Here is a tiny trained network, its code and every weight. The questions are about switching its units off for an input and a class, where a switched-off unit gives its printed mean instead of its output.

import numpy as np


def w(rows, s, z=0):
    codes = np.array(rows[::2]) - 128.0
    scale = np.full(codes.shape[1], s)
    scale[-1] = z or s
    return codes * scale


def norm(h):
    return h / np.sqrt((h * h).mean(-1, keepdims=True) + 1e-5)


def f(y):
    return y / 2 * (1 + np.tanh(0.7978845608 * (y + 0.044715 * y**3)))


def log_softmax(a):
    a = a - a.max(-1, keepdims=True)
    return a - np.log(np.exp(a).sum(-1, keepdims=True))


def net(x, mask):
    res = np.array(x, float).reshape(1, 7) / 4 @ E
    u = 0
    for l in range(4):
        y = f(norm(res) @ A[l][:, :-1].T + A[l][:, -1])
        res = res + np.where(mask[u : u + 6], y, B[l][:, -1]) @ B[l][:, :-1]
        u += 6
    return log_softmax(norm(res)[-1] @ U[:, :-1].T + U[:, -1])


A, B = {}, {}
E = w([
[126,126,132,127,125],'x0',
[134,133,120,134,119],'x1',
[134,203,131,188,218],'x2',
[254,61,183,136,145],'x3',
[134,133,122,136,120],'x4',
[124,126,133,125,136],'x5',
[101,37,71,196,204],'x6',
],0.0043)
A[0] = w([
[89,76,82,149,145,2],'L0N1',
[132,121,155,167,159,17],'L0N2',
[21,88,63,173,160,7],'L0N3',
[1,102,49,188,133,67],'L0N4',
[97,199,118,159,180,102],'L0N5',
[194,140,226,207,197,51],'L0N6',
],0.0068,0.002)
B[0] = w([
[171,55,151,146,119,149],'L0N1',
[104,187,47,184,178,123],'L0N2',
[254,128,131,53,132,219],'L0N3',
[211,129,202,38,92,254],'L0N4',
[87,172,179,231,142,195],'L0N5',
[125,174,18,39,85,242],'L0N6',
],0.0055,0.0033)
A[1] = w([
[196,122,199,165,198,56],'L1N1',
[83,101,39,150,174,55],'L1N2',
[64,157,127,194,146,47],'L1N3',
[161,177,89,215,255,8],'L1N4',
[132,124,111,111,134,110],'L1N5',
[97,73,116,183,124,44],'L1N6',
],0.0081,0.0016)
B[1] = w([
[97,253,28,145,131,190],'L1N1',
[211,39,186,107,212,145],'L1N2',
[92,107,193,226,218,143],'L1N3',
[219,85,121,23,34,253],'L1N4',
[161,136,129,121,101,139],'L1N5',
[127,145,95,171,177,103],'L1N6',
],0.0054,0.0028)
A[2] = w([
[128,3,118,233,154,67],'L2N1',
[231,3,92,137,71,223],'L2N2',
[153,221,176,85,152,148],'L2N3',
[131,69,120,207,193,10],'L2N4',
[103,152,120,228,130,246],'L2N5',
[10,72,142,130,46,67],'L2N6',
],0.0057,0.0014)
B[2] = w([
[73,194,142,150,232,137],'L2N1',
[92,103,199,170,166,254],'L2N2',
[2,123,114,187,141,189],'L2N3',
[57,132,127,55,109,117],'L2N4',
[158,119,197,185,224,126],'L2N5',
[141,241,85,65,128,131],'L2N6',
],0.0058,0.006)
A[3] = w([
[106,145,255,157,84,106],'L3N1',
[207,237,85,118,134,67],'L3N2',
[165,82,173,171,184,5],'L3N3',
[161,61,56,165,169,171],'L3N4',
[75,45,135,181,201,72],'L3N5',
[105,223,30,63,34,174],'L3N6',
],0.0062,0.0024)
B[3] = w([
[181,67,157,149,181,190],'L3N1',
[2,167,98,30,28,180],'L3N2',
[98,242,76,76,97,144],'L3N3',
[79,130,215,167,87,155],'L3N4',
[88,248,70,194,73,157],'L3N5',
[131,129,49,123,177,254],'L3N6',
],0.0065,0.0045)
U = w([
[95,150,51,46,86,127],'0',
[234,2,187,104,112,253],'1',
[59,133,187,251,153,12],'2',
],0.0099,0.00062)

Each question gives the input, the list of numbers given to net, and the class t.
The units are the neurons (one row each of A and B). Each row of codes is followed by its name. A weight is (code - 128) times the scale printed after its matrix; where a second scale follows, it is the last column's (A, B and U).
mask holds one flag per neuron, layer by layer. A switched-off neuron (its flag False) gives its mean, the last column of its row in B, instead of its output. The means were averaged over made-up inputs and are rounded, as every weight is.
A unit's drop is (log p(t) with every unit on - log p(t) with that unit switched off) / (log p(t) with every unit on - log p(t) with every unit switched off).
The circuit of an input: a set's keep is (log p(t) with only the set's units on - log p(t) with every unit switched off) / (log p(t) with every unit on - log p(t) with every unit switched off). Starting from the 12 units with the biggest drops (on a tie, the unit counted first), units are removed one at a time, each time the one whose removal leaves the highest keep (on an exact tie, the one counted first), for as long as the keep stays at least 0.8.
circuit, biggest first: the units of the circuit, biggest drop first
unit that matters most: the unit with the biggest drop
top k neurons: the k neurons with the biggest drops, biggest first
k most important neurons of layer l: the k neurons of layer l with the biggest drops, biggest first
drop when u is switched off: that unit's drop, to one decimal
input [-7,8,8,2,6,-2,3], class 1: circuit, biggest first => L1N4
input [2,-7,1,6,2,-5,-8], class 0: circuit, biggest first => L2N2; L1N4; L3N2
input [-4,2,0,-1,-1,5,8], class 1: 2 most important neurons of layer 0 => L0N3; L0N4
input [-2,-4,2,-1,-8,-3,6], class 0: circuit, biggest first => L1N1; L0N4
input [6,7,-3,1,-8,7,-6], class 1: circuit, biggest first => L0N6; L3N1
input [-1,0,6,1,4,-5,1], class 1: 3 most important neurons of layer 3 => L3N6; L3N5; L3N4
input [8,1,8,3,5,-7,6], class 1: top 2 neurons => L1N4; L1N2
input [5,4,-8,4,6,-8,2], class 2: top 3 neurons => L0N4; L0N6; L1N4
input [-1,8,2,-1,-6,0,-8], class 2: top 3 neurons => L1N4; L0N6; L2N3
input [7,-2,6,0,3,4,3], class 0: top 3 neurons => L0N3; L1N1; L3N2
input [-3,-3,6,7,1,4,0], class 0: 2 most important neurons of layer 3 => L3N2; L3N1
input [-2,-7,1,0,8,8,-5], class 2: top 4 neurons => L1N4; L0N6; L2N3; L0N4
input [1,0,-5,-6,-8,-1,1], class 1: drop when L0N4 is switched off => 0.5
input [-2,3,3,0,7,-7,-4], class 2: unit that matters most => L0N3
input [-1,1,2,8,-2,-2,-1], class 0: drop when L1N4 is switched off => 0.2
input [-7,3,-2,-7,-2,7,6], class 1: drop when L0N4 is switched off => 1.3
